Below are the code and all the weights of a small trained network. Each question names an input and a class and asks about switching units off, where a switched-off unit gives its printed mean instead of its output.

import numpy as np


def w(rows, s, z=0):
    codes = np.array(rows[::2]) - 128.0
    scale = np.full(codes.shape[1], s)
    scale[-1] = z or s
    return codes * scale


def norm(h):
    return h / np.sqrt((h * h).mean(-1, keepdims=True) + 1e-5)


def f(y):
    return np.maximum(y, 0)


def log_softmax(a):
    a = a - a.max(-1, keepdims=True)
    return a - np.log(np.exp(a).sum(-1, keepdims=True))


def net(x, mask):
    res = np.array(x, float).reshape(1, 4) / 4 @ E
    u = 0
    for l in range(4):
        y = f(norm(res) @ A[l][:, :-1].T + A[l][:, -1])
        res = res + np.where(mask[u : u + 5], y, B[l][:, -1]) @ B[l][:, :-1]
        u += 5
    return log_softmax(norm(res)[-1] @ U[:, :-1].T + U[:, -1])


A, B = {}, {}
E = w([
[144,78,184,120,117,212],'x0',
[214,58,51,96,117,73],'x1',
[94,172,253,133,83,115],'x2',
[104,51,114,173,37,167],'x3',
],0.0064)
A[0] = w([
[173,97,212,74,24,182,3],'0.n1',
[49,185,118,220,137,138,44],'0.n2',
[99,161,140,199,124,253,105],'0.n3',
[129,10,145,147,67,125,17],'0.n4',
[175,70,125,70,228,202,2],'0.n5',
],0.0055,0.0043)
B[0] = w([
[93,116,73,190,122,96,200],'0.n1',
[105,101,84,213,162,105,196],'0.n2',
[127,102,160,119,135,44,255],'0.n3',
[148,174,201,140,155,140,197],'0.n4',
[254,102,216,23,227,203,175],'0.n5',
],0.0083,0.0027)
A[1] = w([
[160,51,163,111,37,66,69],'1.n1',
[88,91,170,123,33,196,2],'1.n2',
[196,109,44,141,151,255,89],'1.n3',
[187,142,111,127,103,102,145],'1.n4',
[83,150,151,112,141,49,178],'1.n5',
],0.0085,0.0047)
B[1] = w([
[126,226,173,94,7,95,221],'1.n1',
[213,117,137,254,121,182,181],'1.n2',
[50,31,128,92,155,131,213],'1.n3',
[206,149,114,100,138,70,190],'1.n4',
[151,158,84,144,139,167,254],'1.n5',
],0.009,0.0049)
A[2] = w([
[175,79,170,8,191,255,89],'2.n1',
[106,253,179,170,97,111,160],'2.n2',
[116,251,185,176,190,204,3],'2.n3',
[77,222,210,144,207,173,30],'2.n4',
[138,99,213,222,20,172,33],'2.n5',
],0.0063,0.0052)
B[2] = w([
[193,32,199,144,201,164,184],'2.n1',
[115,84,166,81,105,163,253],'2.n2',
[2,242,197,20,172,130,179],'2.n3',
[75,175,132,37,151,145,180],'2.n4',
[175,87,124,165,95,232,201],'2.n5',
],0.0092,0.0066)
A[3] = w([
[78,151,140,248,76,166,150],'3.n1',
[78,43,74,140,109,84,36],'3.n2',
[43,169,130,253,132,76,36],'3.n3',
[90,60,56,30,136,172,57],'3.n4',
[64,212,236,115,194,119,3],'3.n5',
],0.008,0.0048)
B[3] = w([
[155,139,79,218,178,122,254],'3.n1',
[48,182,85,152,69,111,167],'3.n2',
[93,233,117,217,221,137,153],'3.n3',
[53,61,184,116,91,116,191],'3.n4',
[1,194,158,54,78,213,243],'3.n5',
],0.009,0.0042)
U = w([
[63,230,46,223,224,123,101],'0',
[18,227,215,30,195,238,171],'1',
[212,11,199,29,224,144,219],'2',
[22,18,32,94,56,53,126],'3',
[211,103,197,234,50,234,179],'4',
[127,143,198,143,162,44,10],'5',
[220,204,197,41,13,57,163],'6',
[222,205,8,50,218,7,124],'7',
],0.013,0.011)

Each question gives the input, the list of numbers given to net, and the class t.
The units are the neurons (one row each of A and B). Each row of codes is followed by its name. A weight is (code - 128) times the scale printed after its matrix; where a second scale follows, it is the last column's (A, B and U).
mask holds one flag per neuron, layer by layer. A switched-off neuron (its flag False) gives its mean, the last column of its row in B, instead of its output. The means were averaged over made-up inputs and are rounded, as every weight is.
A unit's drop is (log p(t) with every unit on - log p(t) with that unit switched off) / (log p(t) with every unit on - log p(t) with every unit switched off).
The circuit of an input: a set's keep is (log p(t) with only the set's units on - log p(t) with every unit switched off) / (log p(t) with every unit on - log p(t) with every unit switched off). Starting from the 12 units with the biggest drops (on a tie, the unit counted first), units are removed one at a time, each time the one whose removal leaves the highest keep (on an exact tie, the one counted first), for as long as the keep stays at least 0.8.
units of the circuit, in order: the units of the circuit, biggest drop first
unit that matters most: the unit with the biggest drop
top k neurons: the k neurons with the biggest drops, biggest first
k most important neurons of layer l: the k neurons of layer l with the biggest drops, biggest first
drop of u: that unit's drop, to one decimal
input [6,-5,-5,-3], class 2: unit that matters most -> 0.n5
input [5,-7,-6,-3], class 2: units of the circuit, in order -> 0.n5; 2.n1
input [-4,-7,6,7], class 4: units of the circuit, in order -> 2.n5; 1.n2
input [-8,-1,2,8], class 4: top 2 neurons -> 0.n1; 2.n5
input [-1,8,4,8], class 6: top 3 neurons -> 1.n1; 1.n4; 2.n1
input [-1,1,-2,-5], class 7: 2 most important neurons of layer 2 -> 2.n2; 2.n5
input [-4,-4,3,6], class 4: top 2 neurons -> 2.n5; 2.n2
input [8,-1,0,-6], class 2: top 2 neurons -> 0.n5; 2.n1
input [-4,5,1,1], class 6: top 2 neurons -> 1.n1; 3.n1
input [1,-5,-8,2], class 2: 2 most important neurons of layer 0 -> 0.n5; 0.n1
input [0,-6,6,5], class 4: top 2 neurons -> 2.n5; 1.n2
input [-6,3,-8,0], class 3: top 2 neurons -> 1.n3; 3.n4
input [5,6,6,-8], class 2: 2 most important neurons of layer 2 -> 2.n3; 2.n1
input [-1,-6,-1,7], class 4: drop of 2.n5 -> 0.3
input [2,8,4,-2], class 6: units of the circuit, in order -> 1.n1
input [2,0,-7,0], class 2: drop of 0.n5 -> 0.5
input [3,8,5,-2], class 6: drop of 1.n1 -> 0.1
input [-3,6,1,6], class 6: drop of 0.n3 -> 0.0
